Below are the code and all the weights of a small trained network. Each question names an input and a class and asks about switching units off, where a switched-off unit gives its printed mean instead of its output.

import numpy as np


def w(rows, s, z=0):
    codes = np.array(rows[::2]) - 128.0
    scale = np.full(codes.shape[1], s)
    scale[-1] = z or s
    return codes * scale


def norm(h):
    return h / np.sqrt((h * h).mean(-1, keepdims=True) + 1e-5)


def f(y):
    return y / 2 * (1 + np.tanh(0.7978845608 * (y + 0.044715 * y**3)))


def log_softmax(a):
    a = a - a.max(-1, keepdims=True)
    return a - np.log(np.exp(a).sum(-1, keepdims=True))


def net(x, mask):
    res = np.array(x, float).reshape(1, 7) / 4 @ E
    u = 0
    for l in range(3):
        y = f(norm(res) @ A[l][:, :-1].T + A[l][:, -1])
        res = res + np.where(mask[u : u + 8], y, B[l][:, -1]) @ B[l][:, :-1]
        u += 8
    return log_softmax(norm(res)[-1] @ U[:, :-1].T + U[:, -1])


A, B = {}, {}
E = w([
[124,195,139,254,195,192,255],'x0',
[127,125,127,129,128,128,128],'x1',
[130,126,127,127,129,126,131],'x2',
[173,118,205,128,217,105,113],'x3',
[129,131,129,130,126,129,126],'x4',
[49,112,247,186,78,40,147],'x5',
[127,125,127,126,131,124,130],'x6',
],0.0007)
A[0] = w([
[177,176,60,160,190,225,199,157],'L0N1',
[42,105,116,162,111,153,184,237],'L0N2',
[98,61,228,82,17,60,103,7],'L0N3',
[111,65,219,109,3,74,101,27],'L0N4',
[216,138,193,142,140,98,68,137],'L0N5',
[163,163,142,90,167,100,150,51],'L0N6',
[118,114,176,144,137,119,131,3],'L0N7',
[119,68,64,48,100,145,97,192],'L0N8',
],0.0022,0.0006)
B[0] = w([
[60,178,53,106,190,76,69,248],'L0N1',
[144,98,68,189,88,136,62,182],'L0N2',
[108,211,23,173,249,175,120,251],'L0N3',
[100,188,38,165,226,166,210,234],'L0N4',
[138,64,120,135,184,184,118,162],'L0N5',
[133,92,139,121,166,153,66,116],'L0N6',
[184,125,154,130,149,154,191,110],'L0N7',
[205,212,123,123,53,150,196,206],'L0N8',
],0.0017,0.0011)
A[1] = w([
[155,102,252,142,118,120,165,70],'L1N1',
[134,128,152,140,191,46,120,170],'L1N2',
[132,139,92,62,67,128,120,86],'L1N3',
[195,128,145,36,92,139,149,2],'L1N4',
[203,112,119,71,149,199,127,117],'L1N5',
[158,112,129,58,140,143,119,68],'L1N6',
[214,147,122,110,180,198,118,233],'L1N7',
[100,123,156,217,123,145,230,187],'L1N8',
],0.0026,0.00071)
B[1] = w([
[216,194,5,142,158,74,100,76],'L1N1',
[129,108,162,71,197,212,141,202],'L1N2',
[177,205,163,164,155,133,215,154],'L1N3',
[156,98,202,119,117,159,120,97],'L1N4',
[90,80,192,163,95,83,111,175],'L1N5',
[94,139,169,178,113,76,77,127],'L1N6',
[74,29,217,125,103,93,176,254],'L1N7',
[191,85,157,33,41,88,33,239],'L1N8',
],0.0019,0.00098)
A[2] = w([
[163,183,135,85,58,144,166,3],'L2N1',
[206,89,210,134,133,75,100,135],'L2N2',
[208,148,134,112,28,170,169,135],'L2N3',
[94,93,134,139,177,169,109,150],'L2N4',
[125,115,136,178,207,116,103,207],'L2N5',
[158,155,96,151,143,109,125,165],'L2N6',
[125,133,138,163,5,102,88,46],'L2N7',
[63,158,33,161,109,143,163,213],'L2N8',
],0.0029,0.00036)
B[2] = w([
[76,131,81,121,232,205,167,137],'L2N1',
[130,206,18,216,35,88,93,170],'L2N2',
[56,112,169,117,248,146,158,151],'L2N3',
[127,112,164,66,98,125,212,171],'L2N4',
[66,151,120,61,132,249,218,191],'L2N5',
[126,165,86,168,104,150,128,140],'L2N6',
[109,39,221,24,159,131,166,156],'L2N7',
[230,141,154,190,93,79,64,253],'L2N8',
],0.0019,0.0017)
U = w([
[56,120,152,24,254,233,228,191],'0',
[199,236,11,238,85,102,77,165],'1',
[115,5,240,94,20,32,68,8],'2',
],0.006,0.0011)

Each question gives the input, the list of numbers given to net, and the class t.
The units are the neurons (one row each of A and B). Each row of codes is followed by its name. A weight is (code - 128) times the scale printed after its matrix; where a second scale follows, it is the last column's (A, B and U).
mask holds one flag per neuron, layer by layer. A switched-off neuron (its flag False) gives its mean, the last column of its row in B, instead of its output. The means were averaged over made-up inputs and are rounded, as every weight is.
A unit's drop is (log p(t) with every unit on - log p(t) with that unit switched off) / (log p(t) with every unit on - log p(t) with every unit switched off).
unit that matters most: the unit with the biggest drop
k most important neurons: the k neurons with the biggest drops, biggest first
top k neurons in layer l: the k neurons of layer l with the biggest drops, biggest first
drop of u: that unit's drop, to one decimal
input [-1,-3,7,-3,-7,4,5], class 1: unit that matters most -> L0N3
input [-1,-7,-1,3,8,7,-2], class 0: 2 most important neurons -> (L0N3; L0N4)
input [3,-5,3,0,8,3,1], class 2: 2 most important neurons -> (L1N8; L2N7)
input [-7,-6,-2,-7,3,0,-3], class 0: 2 most important neurons -> (L0N8; L0N1)
input [0,1,1,-5,-1,7,-1], class 1: top 2 neurons in layer 1 -> (L1N7; L1N5)
input [8,7,3,-4,-6,2,-5], class 2: 4 most important neurons -> (L1N8; L0N3; L2N7; L0N4)
input [-5,3,2,-4,4,0,2], class 0: 3 most important neurons -> (L0N8; L0N1; L2N3)
input [-3,-6,-4,1,6,-8,3], class 2: top 2 neurons in layer 2 -> (L2N5; L2N2)
input [-4,-2,1,7,5,-3,-5], class 2: 2 most important neurons -> (L1N7; L2N2)
input [7,-5,-4,7,-2,2,-3], class 1: 3 most important neurons -> (L2N2; L0N3; L1N8)
input [8,-2,2,8,8,2,-3], class 1: 2 most important neurons -> (L2N2; L0N3)
input [-6,1,-7,-1,6,-7,2], class 0: 3 most important neurons -> (L0N8; L2N3; L1N3)
input [-4,4,1,-5,-5,-5,-2], class 0: top 2 neurons in layer 2 -> (L2N1; L2N3)
input [-4,1,2,4,-8,-5,-1], class 2: unit that matters most -> L1N7
input [8,2,-6,-1,1,6,0], class 2: 4 most important neurons -> (L1N8; L2N7; L0N8; L1N3)
input [5,-6,-4,-2,5,5,2], class 2: top 2 neurons in layer 1 -> (L1N8; L1N3)
input [4,-4,-6,-7,6,5,-1], class 2: 2 most important neurons -> (L2N7; L1N8)
input [-7,-7,2,-7,8,2,-4], class 1: 3 most important neurons -> (L0N3; L0N4; L2N8)
input [7,8,-6,6,1,2,5], class 1: 2 most important neurons -> (L2N2; L0N3)
input [5,-8,4,5,-2,5,0], class 1: unit that matters most -> L1N1
input [5,3,5,5,8,6,-7], class 1: top 2 neurons in layer 1 -> (L1N1; L1N8)
input [-8,-3,-3,1,8,6,-7], class 0: top 2 neurons in layer 1 -> (L1N2; L1N1)
input [-2,8,5,-7,0,-8,-5], class 0: 2 most important neurons -> (L0N3; L2N3)
input [-5,7,-8,6,-5,-7,7], class 2: drop of L1N7 -> 0.2
input [-6,7,-2,-4,-7,4,0], class 1: drop of L0N3 -> 0.1
input [-6,-2,8,3,5,2,-2], class 0: drop of L0N3 -> 0.6
input [-7,-8,5,-5,4,6,2], class 1: drop of L0N3 -> 0.3
